In the rows, zero is written as 128.
Facts:
miklis(molun, klopibem); miklis(molun, grafe); miklis(molun, ploba); miklis(stefifi, skezafum); miklis(stefifi, klonubro); miklis(zotal, puzik)
miklis(zotal, vopitrir); miklis(stikim, matem); miklis(fugim, matem); miklis(fugim, nezem); miklis(fugim, zare); miklis(togor, sibran)
miklis(tevo, vesker); miklis(tevo, puzik); miklis(tevo, lobrir); miklis(tatredrus, nibifle); miklis(tatredrus, roni); miklis(tatredrus, fotil)
miklis(plotu, vesker); miklis(plotu, nibifle); miklis(plotu, kitar); miklis(plotu, sibran); miklis(vamin, grafe); miklis(vamin, zare)
miklis(skoror, grumikos); miklis(difos, sibran); miklis(difos, nezem); miklis(seloflo, vesker); miklis(seloflo, klopi); miklis(sebil, puzik)
miklis(sebil, tregrunol); miklis(sesin, fivo); miklis(rekam, mabrom); miklis(desas, kuguna); miklis(desas, gruflin); miklis(desas, klugas)
miklis(breflok, klizedor); miklis(flustes, tregro); miklis(keskoral, kligobro); miklis(keskoral, grofa); miklis(drogam, vesker); miklis(drogam, kitar)
miklis(drogam, drimal); miklis(skadrum, klotal); miklis(lalim, mabrom); miklis(lalim, vopitrir); miklis(gipiflik, lerom); miklis(gipiflik, gropla)
susul(klubras, ploba); susul(fopogres, breflok); susul(molun, skezafum); susul(zotal, drimal); susul(stikim, stefifi); susul(tevo, klugas)
susul(klizedor, nunom); susul(rubonon, tatredrus); susul(tatredrus, gemol); susul(mabrom, fopogres); susul(matem, puzik); susul(gruskal, molun)
susul(vesker, klonubro); susul(nibifle, nezem); susul(breflok, lalim); susul(drimal, refos); susul(flustes, skadrum); susul(fotil, drogam)
susul(dilum, sebil); susul(drogam, tregrunol); susul(tregro, lobrir); susul(gemol, vesker); susul(skadrum, brume); susul(lalim, fotil)
susul(refos, keskoral); susul(nezem, tevo); labreror(klopibem, seloflo); labreror(klopibem, gropla); labreror(stefifi, stikim); labreror(zotal, refos)
labreror(zotal, keskoral); labreror(kligobro, klopibem); labreror(kligobro, sibran); labreror(tevo, nezem); labreror(klizedor, nunom); labreror(rubonon, gemol)
labreror(puzik, matem); labreror(tatredrus, vesker); labreror(tatredrus, klonubro); labreror(skoror, rekam); labreror(mabrom, lalim); labreror(skezafum, gruskal)
labreror(seloflo, kligobro); labreror(seloflo, sibran); labreror(seloflo, buskas); labreror(sebil, dilum); labreror(klopi, zare); labreror(vesker, rubonon)
labreror(gropla, buskas); labreror(fivo, seloflo); labreror(rekam, skoror); labreror(brume, skadrum); labreror(buskas, kligobro); labreror(breflok, tregrunol)
labreror(ploba, klubras); labreror(fotil, mabrom); labreror(fotil, drogam); labreror(keskoral, drimal); labreror(skadrum, flustes); labreror(lalim, breflok)
labreror(sibran, klopibem); labreror(sibran, buskas); labreror(klonubro, vesker); labreror(klonubro, tatredrus); labreror(nezem, tevo)

Known rows:
fopogres: [130 149 203 119 123 180 129 147 135 161 132  97  85 143 120 153 108 180]
zotal: [141 165 172 115 140 143 112 144 132 183 119 108  78 149 114 158  93 127]
mabrom: [155 195 191 107 139 197 159 136 126 162 120  95  59 141 115 122  96 143]
lalim: [139 179 195 131 135 141 151 126 143 175 123  99  68 139 111 132 109 108]
tatredrus: [137 147 197 120 132 144  93 138 117 181 135  96  97 159 119 151 102 166]
tregro: [145 153 208 112 128 202 134 152 124 165 131  98  80 143 119 142 115 196]
klizedor: [139 147 210 111 127 198 132 158 117 162 133  96  84 139 117 144 106 194]
gemol: [147 166 205 127 125 191 134 141 123 175 137  97  89 135 118 144 103 182]
rekam: [157 163 184 124 128 155 129 138 143 163 129 115  81 131 112 155 103 132]
ploba: [175 140 194 143 104 162 163 149 120 143 161  80 130 116 138 145  91 131]
sibran: [158 141 170 114 119 146  91 128  88 131 152  87 139 135 128 140  95 167]
stefifi: [118 127 202 136 126 118 144 145 123 158 160  84 104 109 110 144 139 132]
kligobro: [139 136 192 140 117 188 161 136 100 113 131  72  82 123 127 160 148 175]
grafe: [168 139 195 140  98 169 140 144 123 136 154  80 124 114 145 159  90 128]
sebil: [150 166 166 130 139 132 133 131 131 176 144 110 100 139 110 137  95 123]
skezafum: [133 147 199 119 126 150 152 149 105 133 175  71 106 103 112 132 132 139]
vopitrir: [165 192 172 108 135 177 132 138 121 155 139 111  85 128 115 138  91 140]
gruflin: [102 132 228 128 102 194 123 148 137 130 147 125  94 159 112 146 125 218]
skoror: [137 133 205 132 121 152 146 148 138 161 139 115  95 134 115 149 115 181]
brume: [143 142 194 130 119 167 159 150 125 152 154  91 105 127 117 136 107 174]
buskas: [148 127 199 127 116 151 106 136 122 154 126 109 105 129 114 150 132 178]
baflak: [134 141 198 126 118 168 131 147 125 147 143 109  94 133 117 145 108 178]
gipiflik: [126 169 181 117 102 167  89 147 149 180 133 138 102 137 106 157  51 173]

Rows, some named above:
[183 124 204 143 102 154 116 141 112 141 136  90 132 112 139 159 111 144]  klopibem
[137 149 170  94 139 169 113 142  96 148 148  92 103 160 120 128  91 194]  nibifle
[131 152 194 116 134 136  95 139 123 172 134  95 102 161 120 148 104 171]  tatredrus
[132 135 210 118 124 177 132 152 138 175 123 108  79 146 114 155 120 185]  flustes
[139 127 171 131 117 124 109 132 114 133 152 101 120 146 126 151  90 146]  togor
[183 122 201 142 101 154 115 141 115 143 136  88 132 112 138 163 105 134]  klopibem
[135 130 209 120 126 181 119 147 143 176 119 111  83 148 114 153 123 181]  flustes
[149 126 201 131 119 151 110 136 121 161 126 109 108 128 114 151 127 188]  buskas
[166 194 163 101 144 179 123 131  90 149 162  92 111 142 119 117  82 175]  vesker
[149 174 179 108 109 181  63 143 115 181 131 128 118 126 104 145  59 192]  gropla
[123 137 223 129 127 161 164 141 139 172 133  89  72 144 114 135 118 145]  breflok
[121 142 225 135 125 164 167 139 140 173 136  90  71 141 113 132 120 146]  breflok
[108 130 177 149 113 182 196 142 136 131 146  73  83 136 128 164 140 151]  keskoral
[164 193 160 109 140 169 146 139 107 151 162  90 107 128 113 114  85 152]  puzik
[152 193 181 122 138 157 174 123 117 163 155  90  88 129 106 107 102 116]  tregrunol
[154 169 185 127 129 150 130 139 143 163 127 115  84 131 112 152  99 140]  rekam
[146 164 203 126 124 196 127 141 129 173 138  92  91 136 117 144 104 174]  gemol
[141 114 183 151  93 117 112 134 138 138 144  92 129 137 142 177  95 104]  fugim
[131 140 168 134 136  90 154 120 129 170 144 110 105 156 114 120 113 139]  drogam
[157 118 201 155 100 142 131 141 145 159 135  90 117 132 138 170 105 110]  molun
[137 122 169 125 134 115  82 126 114 158 134 110 118 145 115 146 108 154]  seloflo
[158 137 164 115 119 144  92 125  85 129 154  93 139 132 129 135  93 169]  sibran
[ 87 112 229 143 100 163 115 146 158 144 132 132  95 167 109 166 135 207]  desas
[154 131 207 127 126 169 121 150 111 145 135  99 105 120 119 136 118 188]  fivo
[154 111 191 156  91 127 127 138 143 147 137  90 119 126 144 177 101 107]  vamin
[137 126 188 141 102 146 103 138 141 152 125  87 107 148 137 178 101 113]  stikim
[145 150 186 116 141 149 177 143  92 145 158  90 104 146 118 104 100 185]  fotil
[156 121 204 156 100 135 128 142 149 161 132  91 114 131 140 174 105 110]  molun
[150 164 183 126 128 150 132 141 138 168 127 116  86 132 112 151 106 136]  rekam
[170 197 161 110 141 176 144 136  99 153 159  96 105 124 115 114  80 143]  puzik
[146 128 199 129 117 156 111 131 117 159 127 109 108 126 115 151 129 184]  buskas
[105 136 224 137 105 194 143 147 131 134 155 118 107 155 112 133 131 221]  klugas
[141 167 210 120 125 204 119 148 121 170 128  92  78 144 119 155 102 181]  rubonon
[155 148 184 125 102 172 114 139 124 138 137  78 113 136 143 163  88 125]  matem
[148 175 208 120 126 161 143 144 118 146 170  66 101 102 112 134 136 134]  klonubro
[161 180 158 115 138 149 140 134 111 154 159  99 112 134 114 118  93 155]  lobrir
[123 143 186 134 115 201 186 146 114 111 144  72  70 133 131 158 131 167]  grofa
[136 121 170 137 105 115 108 131 124 141 146  92 122 142 134 161  93 128]  difos
[153 150 176 127 107 161 119 140 114 127 154  74 121 138 138 153  86 130]  nezem

The same objects again, as new rows of numbers:
Known rows:
fugim: [158 142 203 124 153 187 140 143 102 159 102 153 102  88 174 149 125 144
 111 130 148 131 110 152 181 171 112 122 108 193 150 114 172 161 129]
zare: [151 172 193 115 165 176 134 141  88 157 114 122  77  97 174 116 136 123
  84 135 141 124 133 150 187 160 107 126 115 184 161 122 170 162 124]
nezem: [159 176 188 125 154 178 133 130  86 147 113 141  69 116 170 130 145 110
  84 117 139 142 136 138 181 151  97 117 116 192 160 123 158 167 130]
difos: [162 149 193 135 145 183 131 131  94 144 103 162 103  96 171 150 135 145
 116 115 151 133 117 146 184 164 124 113 117 185 152 116 181 167 137]
sebil: [175 156 154 139 151 174 129 104 109 101  98 179  99 102 159 139 155 153
 114 112 149 115  76 149 175 138 122 106 103 176 136  98 190 163 137]
puzik: [173 191 144 134 148 164 126 107  95  96 110 156  70 120 152 116 163 131
  80 109 144 119 105 143 176 124 117  99 106 158 145 104 183 172 138]
fopogres: [167 160 160 126 169 150 146 116 101 142 121 163  91 121 177 123 142 129
 105 127 144 120  86 154 159 146 109 116 134 193 146 108 170 163 130]
breflok: [157 154 159 132 182 148 116  86 104 166 118 172 112 110 181 143 145 155
 121 142 156 140  85 163 146 141 119 135 132 195 133  99 197 167 116]
lalim: [144 162 153 144 170 148  83  93 128 121 100 168 119  69 167 145 160 177
 112 120 161 130  83 177 152 127 141 134  99 172 128  86 215 169 119]
vopitrir: [167 194 141 129 159 153 130 112 106 101 108 149  83  95 155 105 155 143
  86 123 153 109  96 159 174 138 136 104 106 154 141 102 196 166 132]
fotil: [136 179 162 142 141 123  71  98  94 143 130 146 114 102 166 174 126 117
  78  96 166 172 149 143 139 123 149 139 129 168 154 123 205 167 127]
zagral: [164 160 157 125 168 148 149 116  98 148 122 157  96 112 175 127 135 141
 101 136 149 114  92 155 160 153 124 119 134 180 150 110 180 157 133]
molun: [162 136 191 119 171 186 135 135 103 159 102 156 100  93 181 143 135 137
 108 137 135 125  85 155 178 159  99 130 106 206 145 103 165 152 116]
skezafum: [159 167 139 131 166 131 145 110 105 148 132 155  99 113 175 126 144 129
  77 130 155 134  96 147 132 138 110 134 147 188 156 116 179 157 140]
ploba: [156 166 178 107 166 176 140 134  92 158 114 134  73 107 172 125 141 119
  69 136 128 131 102 144 175 144  90 127 104 198 154 108 157 154 118]
flustes: [179 152 163 129 180 167 157 110  93 147 117 176  94 134 181 122 142 134
 132 129 141 103  70 158 169 158 107 108 141 204 136 112 161 160 127]
gipiflik: [167 131 149 147 184 156 158 112 127 132 133 181 124 110 168 130 122 142
 104 147 151 128  85 173 142 174 120 129 146 209 135 120 181 161 158]
grumikos: [163 166 151 122 165 142 147 115  95 150 126 152  94 114 177 117 138 132
  97 140 153 118  96 154 155 152 114 117 141 179 151 112 179 158 136]
kligobro: [159 193 158  96 129 110 160 128  67 166 120 137  79  92 201 113 162 143
 130 143 147 128  80 134 136 160 123 111 133 151 168 107 165 160 123]
keskoral: [155 152 164 112 141 123 131 114  91 185 108 151 112  76 209 151 148 155
 120 112 185 106  83 139 129 134 125 139 143 172 166  95 198 130 104]
kuguna: [156 153 142 111 178 143 143 120 105 161 126 126 106 148 157 116 112 156
 115 127 131 112 105 153 189 134 144 107 137 166 159 101 178 177 110]
gemol: [169 159 159 136 166 146 148 126 115 144 114 145 107 102 182 125 128 145
  93 117 171 103 105 148 153 142 123 134 157 183 161 114 168 151 126]
gruflin: [153 152 139 112 175 146 148 121 106 157 123 127 107 149 158 112 110 158
 108 126 132 111 103 149 188 134 144 105 136 169 155  95 178 177 112]

Rows, some named above:
[164 149 163 149 142 167 106 108 118 105  96 178 116  91 166 149 146 161
 122  98 165 120 103 151 168 143 134 107 117 176 145 104 191 171 135]  tevo
[168 178 173 140 141 161 132 116  83 134 118 158  86 121 169 134 140 132
 104 110 164 138 136 141 168 156 127 105 140 166 159 129 186 178 145]  roni
[171 162 147 124 161 161 133 112 120 109 101 162 100  89 164 121 149 159
 110 129 152 102  73 163 172 148 132 111 107 168 137  91 196 157 132]  rekam
[198 157 148 131 154 190 142 103 105  89  97 190  89 110 162 129 153 154
 108 118 136 109  56 157 190 133 115  97  93 178 123  98 182 155 135]  zotal
[161 189 141 129 157 153 124 111 105  99 109 148  81  94 153 108 161 144
  88 128 151 110  97 158 177 137 130 106 108 152 149 105 195 167 135]  vopitrir
[160 164 176 111 168 174 143 130  94 157 112 138  77 107 175 123 143 121
  69 138 128 133 108 145 178 138  96 126 104 199 156 106 159 154 122]  ploba
[174 185 154 140 147 169 118 109  98 104 108 163  77 118 157 125 159 130
 101 104 152 122 114 145 175 141 119  98 114 171 149 116 179 174 139]  lobrir
[167 133 147 145 185 146 155 110 118 131 132 176 122 109 167 130 123 144
 107 146 150 129  84 175 143 172 119 125 149 208 138 118 181 161 157]  gipiflik
[158 178 186 127 151 184 131 134  86 145 112 140  70 118 168 130 145 111
  86 114 139 140 133 136 178 148 102 116 116 189 163 123 159 171 127]  nezem
[141 148 128 139 146 113 120 118 124 151 139 143 124  89 187 125 134 138
  51 109 180 128 122 143 119 135 114 141 157 175 182 115 199 154 132]  klonubro
[185 162 158 126 176 173 173 113  94 136 114 167  87 135 176 121 139 136
 103 135 146  98  80 145 173 139 103 111 140 195 145 113 151 150 133]  rubonon
[155 165 154 122 154 132 154 138 104 138 122 143 107  99 172 112 143 144
 131 146 142 133  88 151 140 182 134 110 135 175 159 116 159 183 138]  buskas
[153 190 159 157 126 146 104 122 105 115 114 135  95 103 167 129 146 134
  68  79 183 127 162 129 161 134 124 115 142 156 177 130 187 178 142]  vesker
[174 145 186 150 135 176 126 119  97 128 101 184 111 106 168 161 132 152
 130 105 163 130 116 146 176 167 130 105 124 173 150 119 187 174 145]  plotu
[175 198 142 132 152 165 126 108  96  96 111 153  69 114 150 116 163 130
  84 109 149 121 107 146 174 126 115  98 108 161 146 107 182 170 139]  puzik
[146 174 170 105 150 153 147 160  96 150 119 115  84  80 165 109 147 130
  96 151 123 148 107 147 155 178 115 120 108 182 161 112 143 172 128]  klopibem
[173 145 187 147 136 178 126 118  97 126 102 183 109 102 170 159 131 148
 134 103 163 127 120 147 181 167 135  98 123 175 146 120 188 173 147]  plotu
[162 121 152 118 177 152 143 124 112 161 111 145 130 135 160 131  98 178
 135 122 142 106  79 157 190 145 148 111 133 176 147  90 182 171 108]  desas
[161 168 143 107 147 132 158 130  90 133 138 134  87 102 170 110 143 140
 111 146 132 150  88 137 135 173 126 124 147 175 153 100 166 170 146]  fivo
[148 165 154 141 170 148  84  89 128 122 102 167 117  67 169 142 160 176
 111 117 162 131  85 175 148 132 143 136 100 173 124  88 224 170 117]  lalim
[181 136 173 150 130 180 136 111  96 137 107 191 108 132 174 154 128 138
 122  84 165 122 113 138 172 157 105  91 140 189 158 122 177 166 144]  tatredrus
[167 177 173 142 144 159 132 117  80 134 119 160  85 125 167 138 136 128
 105 107 162 132 133 139 172 156 126 101 142 168 162 131 186 180 148]  roni
[167 178 173 148 151 169 123 116  90 124 108 158  85 130 159 132 152 126
 116  98 164 120 132 141 177 148 116  94 132 183 154 121 175 178 139]  drimal
[156 192 171 129 128 154 133 147  82 125 121 134  77 109 156 124 152 129
 105 119 136 157 143 129 166 174 128  98 123 161 168 128 153 198 149]  sibran
[166 179 188 123 170 193 143 133  81 152 110 142  59 126 172 116 147 105
  98 133 127 124 121 144 188 156  91 107 110 206 153 120 146 166 124]  matem
[163 121 151 113 175 154 145 121 118 163 110 144 130 136 158 132 101 177
 140 127 136 102  79 153 191 147 150 109 136 176 149  87 182 174 109]  desas
[157 164 130 136 171 124 163 132 115 123 145 152 111 111 156 101 140 131
  94 156 134 151  96 159 127 181 119 115 143 192 148 127 151 189 163]  gropla
[112 185 145 150 147 109  41  94 144 135 114 127 129  43 171 143 153 177
  76  99 191 154 152 164 125 117 163 162 128 151 158  96 238 184 109]  tregrunol
[165 184 165 107 149 127 156 115  67 176 122 148  73  99 209 118 156 129
 113 134 160 109  86 137 154 142 121 117 138 158 159 109 188 141 110]  grofa

